Input: 18,891,859,55,-162,-351,-955
Output: 18

Input: -469,-747,751,-635,162,442,484
Output: 162

Input: 43,47,7,81,51
Output: 47

Input: -32,14,26,49,17,-34,50
Output: 17

Input:
47,88,17,95,32,89,24
69,62,54,51,78,47,61
70,49,12,65,3,67,12
Output: 54

Input: -259,315,-470,939,-742,190,444
Output: 190

Input:
10,34,54,15,30,26,84
30,33,53,28,39,28,79
53,26,53,48,36,38,69
Output: 36
---
[[  5   9  14 -19  24]
 [ 13 -19   2  32 -10]
 [-29  14  27   2 -59]] out 14

[[ 57 -45   9 -32]
 [-16  17  24 -23]
 [ 10 -19  59 -22]] out -45

[[  5 -20  11 -19]
 [ 20 -47  25  24]
 [ 67 -40  50   4]] out -20

[[-38 -19   1 -11 -17  -2]
 [ 53   8 -40  17  15  -9]
 [-21   7  12   4   3   2]] out -11

[[  8  -4 -52  23]
 [ 30  14  -7 -39]
 [ 38 -25   0 -46]] out -4

[[  1 -52  56 -35 -65  64 -65]
 [ 57 -61 -60 -34  43 -59 -51]
 [ 64  64  60 -65  63 -51 -35]] out -65
---
[[0.055, -0.095, 0.027, -0.096], [-0.044, 0.124, -0.034, 0.211], [-0.131, 0.103, -0.079, -0.013]] ==> 0.027
[[144.251, -214.308, 148.077, -203.589, 150.949, -77.063, 59.921], [113.847, -133.277, -27.051, 154.393, 182.974, -199.881, 157.419]] ==> 148.077
[[9.2, -15.2, -8.7, 1.3, -8.3, -12.0], [-20.8, -16.5, 15.3, 8.0, -0.2, 15.6]] ==> -8.7
[49.327, 48.729, -56.261, 109.658, -137.399, -180.473] ==> -56.261
[-128.90, 104.85, 155.40, 129.94] ==> 155.40
[71.617, 120.137, -19.172, -91.299, -148.881, -46.881] ==> -19.172
---
[[145  57  97 100 165  59]
 [193 116 162  96 208 128]] value 100

[[226 248 144 110]
 [ 43 103  87  42]] value 248

[[4259 4005 2077 8153 6506 1904 1772]
 [4259 4005 2077 8153 6506 1904 1772]] value 6506

[[32 71 47 45 71]
 [91  6 76 75 78]] value 47

[[ 22  -4   8 -35  31  30]
 [  4  -5  -2 -24 -44 -41]] value -35

[[12 92 52 58 87]
 [11 93 52 60 90]] value 52
---
[ 1 13 65 23  0]	1
[-29  13  71 -70  11 -34]	-29
[ -2 -24 -31 -69]	-2
[  1  44  34  57  47 -24  21]	1
[  0 -31 -71  10]	0
[-39 -65  16   0 -63]	-39
---
[[ 33   8 -29  60  -6]
 [-31 -13  -8   7  10]] out -6, -31

[-67   5 -24  47  15  36 -50] out -50, -67

[  2  -4 -57  39] out 39, 2

[ -5  16 -12  66] out 66, -5

[-34  52  -7 -39] out -39, -34

[[-43  46  21 -28  39  34 -40]
 [ 66 -31  20 -12 -46   0 -38]
 [ 28 -48 -14  33 -35 -32  54]] out -40, 28
---
[[-107, 809, -76, -796, 638, 187],
 [-812, -376, 242, 408, -772, 139]] result: -107

[[2994, 1415, 1748, 5854],
 [4951, 8199, 7031, 2882],
 [6497, 7234, 7676, 2868]] result: 2994

[[965, -154, -392, -921, 550],
 [353, -254, 131, -436, 569]] result: 965

[[6, 4, 7, 3, 4, 3, 7],
 [3, 2, 6, 4, 1, 3, 3],
 [5, 2, 6, 3, 1, 3, 6]] result: 6

[[829, 950, 837, 992, 684, 241, 768],
 [921, 899, 953, 938, 942, 946, 920]] result: 829

[[-45, -9, -6, -10, 3, -8],
 [33, -8, -7, -13, -1, -8],
 [17, -10, -5, -7, 22, -6]] result: -45
---
[ 46  66 -12 -47  19] → 19

[[-18  -2  18  -5 -37 -35   9]
 [ -5  -3   2  -9 -63 -45   6]
 [  9   0  -7   2  41  21  -6]] → -3

[ 27  15  44  13 -52] → 15

[-52 -35 -54  64 -62] → -52

[ 30 -10 -42 -40   9 -27  60] → -10

[ 29  61 -37  68  44  -4 -31] → 29

[ 8 47 58 43 55 36 18] → 43

[-56  39  10 -58   9] → 9

[-37  28  52  34  22 -58  70] → 28
---
929,-9,-563,40,-709,574,302
-53,305,350,-185,427,578,52
-489,-228,-696,-363,-614,495,-905
ans = 495

7866,4102,6455,1873,6380
4928,6067,6455,5895,5748
ans = 5895

764,-587,-312,-207 ans = -312

228,189,212,110,31,180 ans = 31

145,59,182,135
151,91,219,143
169,84,209,130
ans = 209

78,23,54,47,33,49 ans = 33

3,7,5,6,2,9,8 ans = 9
---
[[ 17   1 -40 -23  50   2  16]
 [ 18  13 -25  13  66  31  -3]
 [  8  24 -44  15  52  23   2]] >> 52

[[ 40  54  33  11  30]
 [ 22   7  14  -4  10]
 [-12  11  -4   9 -32]] >> -4

[[-34  27 -51 -35 -33]
 [ 12  -5  11 -59 -42]
 [ -4  60 -59 -14  11]] >> -59

[[ -4  21 -24  21  -1 -12  29]
 [  4  28  58   5 -27 -31  20]
 [-45   6 -14 -15  -9 -25 -60]] >> -9

[[ 21  10  -6  13  33  43 -23]
 [  9  12 -18  40 -20   0 -33]
 [  3  66   0  67  44  21 -20]] >> 44

[[  4  41  -6  31  19]
 [  4  60 -28  31  19]
 [  4  36  -6  31  19]] >> -6

[[-15 -40   7 -25 -32]
 [-36  27 -28  29  37]
 [-29 -16  10  53  38]] >> 10

[[-21 -35 -14 -18   7  15]
 [ 29  70  38  37   2 -41]
 [-13   2   6   2  16 -10]] >> 2

[[-51   6  62 -13 -22  -4   0]
 [-12  40   1 -18 -25 -28  -9]
 [-45  18 -15  -3   7   3 -13]] >> 7

[[-38  44 -48 -30  32 -39 -66]
 [-11  -2 -16   5  -3 -45 -21]
 [-15  -1 -14   3  -2 -44 -23]] >> -2
---
[[ -4  -7  -6   9  -8 -33  -9]
 [-24  58  23 -47   4  40 -47]
 [ 24 -46  51  34 -51 -12  37]] >> -46

[[ 11  23  28   2  -7  13  -2]
 [-31 -11 -12  25 -20 -57  -7]
 [ -3  32  49   5 -32  -5  -5]] >> 32

[[-13  67 -30 -33]
 [-33  48 -32  23]
 [ 51 -25 -42   9]] >> -25

[[ -4  -6   0   0   0]
 [  7   4  -4  -2   9]
 [  3  53 -17   0  11]] >> 53

[[ 54  30   8  -7   0  41]
 [ 57  43  43 -44  12  26]
 [-13 -26   0  53  30  23]] >> -26

[[ 48 -28  28  36 -36]
 [  4  20  33 -45  56]
 [ -9  71   9  28 -34]] >> 71

[[-10 -43 -33  -2 -53 -54]
 [  1 -40   3  -9 -68 -19]
 [ -4  -6 -42   7  12 -64]] >> -6

[[25 73  3 33]
 [30 50 -9 27]
 [23 22 -3 11]] >> 22
